[[ 2.150  2.134  2.290  2.136  0.487  0.256  2.643  0.559  0.116  2.535
   0.378  0.250  2.364  2.365]
 [ 3.121  3.133  3.275  3.178 -2.189 -2.227  3.889 -2.143 -2.377  3.596
  -2.207 -2.293  3.607  3.356]
 [ 2.103  2.089  2.235  2.096 -0.033 -0.205  2.554  0.029 -0.331  2.441
  -0.109 -0.220  2.339  2.292]
 [ 0.558  0.522  0.638  0.487  2.417  2.124  0.604  2.484  2.047  0.701
   2.283  2.168  0.471  0.666]
 [ 0.419  0.379  0.497  0.338  2.792  2.471  0.428  2.862  2.396  0.551
   2.645  2.525  0.294  0.525]
 [ 2.041  2.033  2.160  2.060 -2.202 -2.133  2.291 -2.169 -2.209  2.178
  -2.140 -2.190  2.381  2.127]
 [ 1.505  1.489  1.609  1.484  0.836  0.622  1.857  0.894  0.515  1.797
   0.733  0.628  1.626  1.670]
 [ 4.949  4.986  5.166  5.084 -5.482 -5.331  6.139 -5.445 -5.531  5.607
  -5.404 -5.476  5.835  5.258]
 [ 1.319  1.302  1.416  1.291  1.259  1.015  1.652  1.318  0.911  1.610
   1.139  1.031  1.397  1.484]] >> 2.150

[[ 0.733 -0.518  3.216  0.059  0.000 -6.141  0.000 -1.370  1.812  5.232
  -2.091 -3.891 -1.213]
 [ 0.614  2.001 -3.662 -1.521  0.938  5.404  0.000  0.600 -2.353  0.000
   0.000  1.190  0.000]
 [-1.145 -1.039 -2.438  2.134 -0.320  5.163  0.000  1.594 -1.010 -4.278
   1.862  4.068  1.875]
 [ 1.468  1.897 -2.745 -0.926  0.219  0.000  0.206 -0.163 -1.796 -0.551
   1.268  0.000  0.233]
 [-0.869  0.000  2.853 -3.153  1.497 -2.940  1.555 -0.487  1.238  0.000
   0.000  1.055 -1.852]
 [ 0.000  1.518 -0.250 -1.482  0.213  0.000  0.677 -0.886 -0.403  0.000
  -0.234 -2.921 -0.780]
 [ 0.000 -2.182  0.000 -0.125  0.054 -6.727  0.514 -0.597  3.270  2.862
  -2.932  0.678  0.000]
 [ 1.365  1.370  0.000  0.000  0.106  0.000  0.652 -0.917 -0.307  0.000
  -0.317 -3.112  0.000]
 [ 0.211  1.758 -3.779  0.000  0.955  5.985  0.097  0.000 -2.377 -4.432
   2.206  0.000  0.000]
 [ 0.696  1.885 -0.162 -2.833  1.062 -0.236  1.189 -0.596 -0.554  0.072
  -0.195 -1.181 -1.141]] >> 0.733

[[ 5.618 -3.897 -0.573 -0.589  3.640  2.561  1.849  7.245]
 [ 1.153 -2.376  3.616  0.151  0.034  3.709 -1.724 -0.928]
 [ 2.134 -3.816  1.446  1.438  2.171 -1.399 -0.360 -0.052]
 [-0.252 -2.408  5.545  1.168  4.513  0.803 -7.298 -0.932]
 [ 5.123 -5.300 -2.594  1.511  2.492 -3.198  4.952  4.195]
 [ 2.348 -3.577  1.156  1.133  0.898  0.248  0.815  0.024]
 [ 3.603 -4.766 -0.999  1.844  2.339 -2.980  2.686  1.668]
 [ 2.168 -5.102 -1.239  3.348  0.529 -6.637  4.020 -2.616]
 [ 1.335 -3.850 -0.436  2.402 -4.942 -1.660  6.623 -5.795]] >> 5.618

[[ 2.376 -2.023 -1.220  1.772  1.447 -1.433  3.243  0.627  0.314 -1.337
   0.203 -0.639 -0.006  2.925]
 [-1.733 -0.275  0.104 -1.726 -2.214 -1.443  0.561  0.643 -3.394 -1.121
   1.061  3.388 -0.848 -1.047]
 [ 2.131  1.425  0.578 -1.484  1.043  1.390 -1.440  2.571  1.713 -0.507
  -0.591  5.146 -2.869 -0.710]
 [-0.273 -1.254 -0.930  0.548  1.333  0.661  0.444  0.460  0.307 -0.348
   0.641 -1.941 -0.915  0.615]
 [ 0.241 -1.526 -0.550  0.726  0.853  0.072 -0.885 -0.295  0.024  0.032
  -0.352  0.453 -0.934  1.214]
 [-0.565  0.981 -0.647 -0.856  0.060 -1.540 -1.463  1.444 -3.101 -2.335
  -1.116 -1.387  1.110 -1.782]
 [ 0.122  0.276  0.977 -1.448  1.149  0.600  0.564  4.014  0.537  1.306
  -1.341 -4.342 -2.231  0.860]
 [ 0.914 -0.013  0.166 -1.422 -0.977 -1.892  2.198  2.465 -0.590  1.800
   2.435  5.494 -0.372 -0.775]
 [ 1.606  0.979  0.928 -1.406  1.372  1.263 -1.078  2.740  1.054  0.266
  -1.092 -2.188 -3.014 -0.333]
 [-0.456  1.859 -1.153  0.677  0.810  0.073  1.780 -1.778 -0.544 -0.682
   0.298  0.807  1.549  0.720]
 [-0.622  0.697  0.090 -1.577  0.280  0.296  1.528  5.246  1.289  0.985
  -0.958 -5.379 -0.611  1.093]
 [ 1.471 -2.449 -0.152  0.371  1.871  0.004  3.932  3.365 -0.118 -0.545
   1.394 -1.548  1.752  0.919]] >> 2.376

[[ 0.101  0.712 -1.843 -0.345 -0.624 -1.142  0.411 -0.169  0.098  0.645
  -0.109 -1.772]
 [ 0.439 -3.672  4.327 -0.677  0.024  1.488 -0.479  1.327 -1.954 -3.493
  -1.382  3.843]
 [-0.508  0.504  0.512  0.651  0.621  0.537 -0.679 -0.558  0.597  0.527
   0.625  0.457]
 [ 0.806 -4.629  5.643 -0.804  0.214  2.271 -0.198  1.986 -2.434 -4.411
  -1.696  5.210]
 [-0.771  1.361  0.035  1.071  0.930  0.592 -0.837 -0.986  1.207  1.363
   1.154  0.068]
 [-0.366 -0.478  0.665  0.016 -0.029 -0.050 -0.750 -0.300 -0.193 -0.432
  -0.106  0.361]
 [ 1.857 -0.125 -7.029 -3.498 -4.302 -5.628  3.093  1.264 -2.113 -0.377
  -2.784 -6.898]
 [-0.896  2.777 -2.842  0.784  0.133 -1.156 -0.559 -1.597  1.637  2.680
   1.249 -2.758]] >> 0.101
---
[[601, 162, 404, 72, 840, 392],
 [278, 835, 392, 920, 446, 135],
 [296, 129, 289, 451, 422, 862]]: 446

[[9029, 2927, 8410, 4379, 9123],
 [9386, 9097, 1796, 5974, 1507],
 [1602, 9618, 4801, 1016, 1268]]: 5974

[[7696, 4141, 7837, 6869, 3090, 5864, 6527],
 [5234, 4908, 6057, 5771, 5784, 3260, 3181],
 [7230, 4144, 6931, 3483, 9274, 5460, 4179]]: 3260

[[-40, -7, -30, -49, -13],
 [29, 31, 21, 4, 1],
 [26, -4, 41, 28, -15]]: 4

[[7251, 6566, 5191, 6731, 5447, 7245, 5955],
 [5563, 5240, 8097, 6249, 4680, 7990, 5956],
 [5840, 1767, 5529, 7439, 6383, 9266, 7668]]: 7990

[[3232, 8054, 3134, 8507],
 [2407, 1206, 2725, 6385],
 [5558, 7875, 5461, 7731]]: 2725

[[8285, 3687, 4923, 6179, 3219, 2702],
 [5683, 6558, 5305, 3580, 9115, 5178],
 [4939, 1275, 2583, 3384, 5770, 4926]]: 9115
---
[[-544  437  567  409]
 [ 205  289 -103  322]
 [ 607 -464 -274 -211]] >> 567

[[  72  912 -265  840  946 -516]
 [-199  540  257  628  648 -369]] >> -265

[[306 856 268 108]
 [463 385 575 422]
 [633 317 176 468]] >> 268

[ 29  45 -26 -17 -37  21] >> -26

[905 758 701 229 839] >> 701

[ 193 -666  747  799] >> 747

[-46  22  42   7] >> 42

[-407  750  950 -362 -479 -663] >> 950

[7 3 2 5 7] >> 2

[-233 -570 -831  621 -468  341] >> -831
